Here is a tiny trained network, its code and every weight. The questions are about switching its units off for an input and a class, where a switched-off unit gives its printed mean instead of its output.

import numpy as np


def w(rows, s, z=0):
    codes = np.array(rows[::2]) - 128.0
    scale = np.full(codes.shape[1], s)
    scale[-1] = z or s
    return codes * scale


def f(y):
    return np.maximum(y, 0)


def log_softmax(a):
    a = a - a.max(-1, keepdims=True)
    return a - np.log(np.exp(a).sum(-1, keepdims=True))


def net(x, mask):
    res = np.array(x, float).reshape(1, 8) / 4 @ E
    y = f(res @ A[0][:, :-1].T + A[0][:, -1])
    res = res + np.where(mask, y, B[0][:, -1]) @ B[0][:, :-1]
    return log_softmax(res[-1] @ U[:, :-1].T + U[:, -1])


A, B = {}, {}
E = w([
[131,127,128,130],'x0',
[73,33,76,227],'x1',
[126,130,126,127],'x2',
[57,46,217,36],'x3',
[126,127,128,126],'x4',
[11,223,74,115],'x5',
[129,127,127,128],'x6',
[145,79,2,29],'x7',
],0.0076)
A[0] = w([
[205,164,149,102,106],'n1',
[175,172,188,88,76],'n2',
[53,109,95,162,139],'n3',
[63,114,105,166,96],'n4',
[28,75,178,97,100],'n5',
[227,149,87,236,81],'n6',
[186,109,221,191,106],'n7',
[79,69,128,200,64],'n8',
[154,185,83,191,56],'n9',
[2,127,162,79,76],'n10',
[40,173,176,185,125],'n11',
[111,236,168,46,74],'n12',
[139,55,125,181,117],'n13',
[142,44,122,183,131],'n14',
[35,214,186,171,143],'n15',
[239,185,191,57,6],'n16',
[24,128,155,87,105],'n17',
[189,111,217,191,89],'n18',
[95,87,101,190,75],'n19',
[144,30,205,82,114],'n20',
[157,130,219,193,47],'n21',
[43,193,175,168,106],'n22',
[154,49,71,57,215],'n23',
[230,146,182,73,112],'n24',
[128,228,148,66,64],'n25',
[135,50,196,90,87],'n26',
],0.0083,0.0019)
B[0] = w([
[94,107,185,174,196],'n1',
[80,65,170,122,201],'n2',
[86,77,157,115,206],'n3',
[55,59,188,125,189],'n4',
[188,200,107,206,235],'n5',
[149,176,128,220,236],'n6',
[172,111,49,4,237],'n7',
[56,69,192,171,208],'n8',
[160,229,154,211,201],'n9',
[181,220,139,225,233],'n10',
[124,125,71,39,221],'n11',
[76,81,203,133,237],'n12',
[18,76,198,133,199],'n13',
[61,99,203,113,209],'n14',
[167,117,63,60,238],'n15',
[76,65,188,147,240],'n16',
[194,207,113,176,217],'n17',
[176,125,57,24,233],'n18',
[93,85,164,116,193],'n19',
[182,254,126,202,247],'n20',
[162,87,63,40,223],'n21',
[137,101,53,37,215],'n22',
[179,100,66,25,254],'n23',
[51,90,189,165,229],'n24',
[42,85,173,151,219],'n25',
[188,218,112,242,222],'n26',
],0.0058,0.0063)
U = w([
[17,80,183,126,81],'0',
[174,213,112,193,84],'1',
[118,136,101,86,255],'2',
[143,106,46,7,66],'3',
],0.013,0.0066)

Each question gives the input, the list of numbers given to net, and the class t.
The units are the neurons (one row each of A and B). Each row of codes is followed by its name. A weight is (code - 128) times the scale printed after its matrix; where a second scale follows, it is the last column's (A, B and U).
mask holds one flag per neuron, in row order. A switched-off neuron (its flag False) gives its mean, the last column of its row in B, instead of its output. The means were averaged over made-up inputs and are rounded, as every weight is.
A unit's drop is (log p(t) with every unit on - log p(t) with that unit switched off) / (log p(t) with every unit on - log p(t) with every unit switched off).
The circuit of an input: a set's keep is (log p(t) with only the set's units on - log p(t) with every unit switched off) / (log p(t) with every unit on - log p(t) with every unit switched off). Starting from the 12 units with the biggest drops (on a tie, the unit counted first), units are removed one at a time, each time the one whose removal leaves the highest keep (on an exact tie, the one counted first), for as long as the keep stays at least 0.8.
circuit, biggest first: the units of the circuit, biggest drop first
unit that matters most: the unit with the biggest drop
top k neurons: the k neurons with the biggest drops, biggest first
drop of u: that unit's drop, to one decimal
input [3,-4,-3,-3,-7,3,8,-5], class 3: circuit, biggest first -> (n15; n22; n11)
input [-8,0,-3,8,-1,7,-1,5], class 1: unit that matters most -> n10
input [-5,-4,-2,1,-7,6,4,-7], class 3: circuit, biggest first -> (n15; n22)
input [0,8,-3,-7,0,-4,1,7], class 0: circuit, biggest first -> (n13; n14)
input [6,-4,4,-3,-1,-5,-1,-7], class 3: circuit, biggest first -> (n7; n18)
input [0,-7,-3,7,4,-2,2,2], class 0: top 4 neurons -> (n16; n24; n12; n2)
input [5,-7,7,6,-7,-5,7,-8], class 3: top 2 neurons -> (n7; n18)
input [-2,7,2,-1,-3,-6,-8,7], class 0: top 2 neurons -> (n13; n14)
input [1,6,-2,5,-1,-8,-3,-1], class 2: top 2 neurons -> (n20; n7)
input [-6,-6,-2,7,3,-6,2,-2], class 1: top 2 neurons -> (n20; n26)
input [6,4,-4,2,1,-7,-3,-4], class 2: top 3 neurons -> (n7; n18; n20)
input [-8,6,-1,-2,-3,0,-3,6], class 0: top 2 neurons -> (n7; n18)
input [-1,-3,-1,0,-4,3,2,1], class 0: drop of n12 -> 0.3
input [4,3,-4,4,-7,8,-8,-8], class 2: unit that matters most -> n10
input [-7,7,-8,7,5,-2,4,-8], class 3: drop of n18 -> 0.3
input [-6,2,-3,7,-8,6,-4,7], class 1: drop of n15 -> 0.0
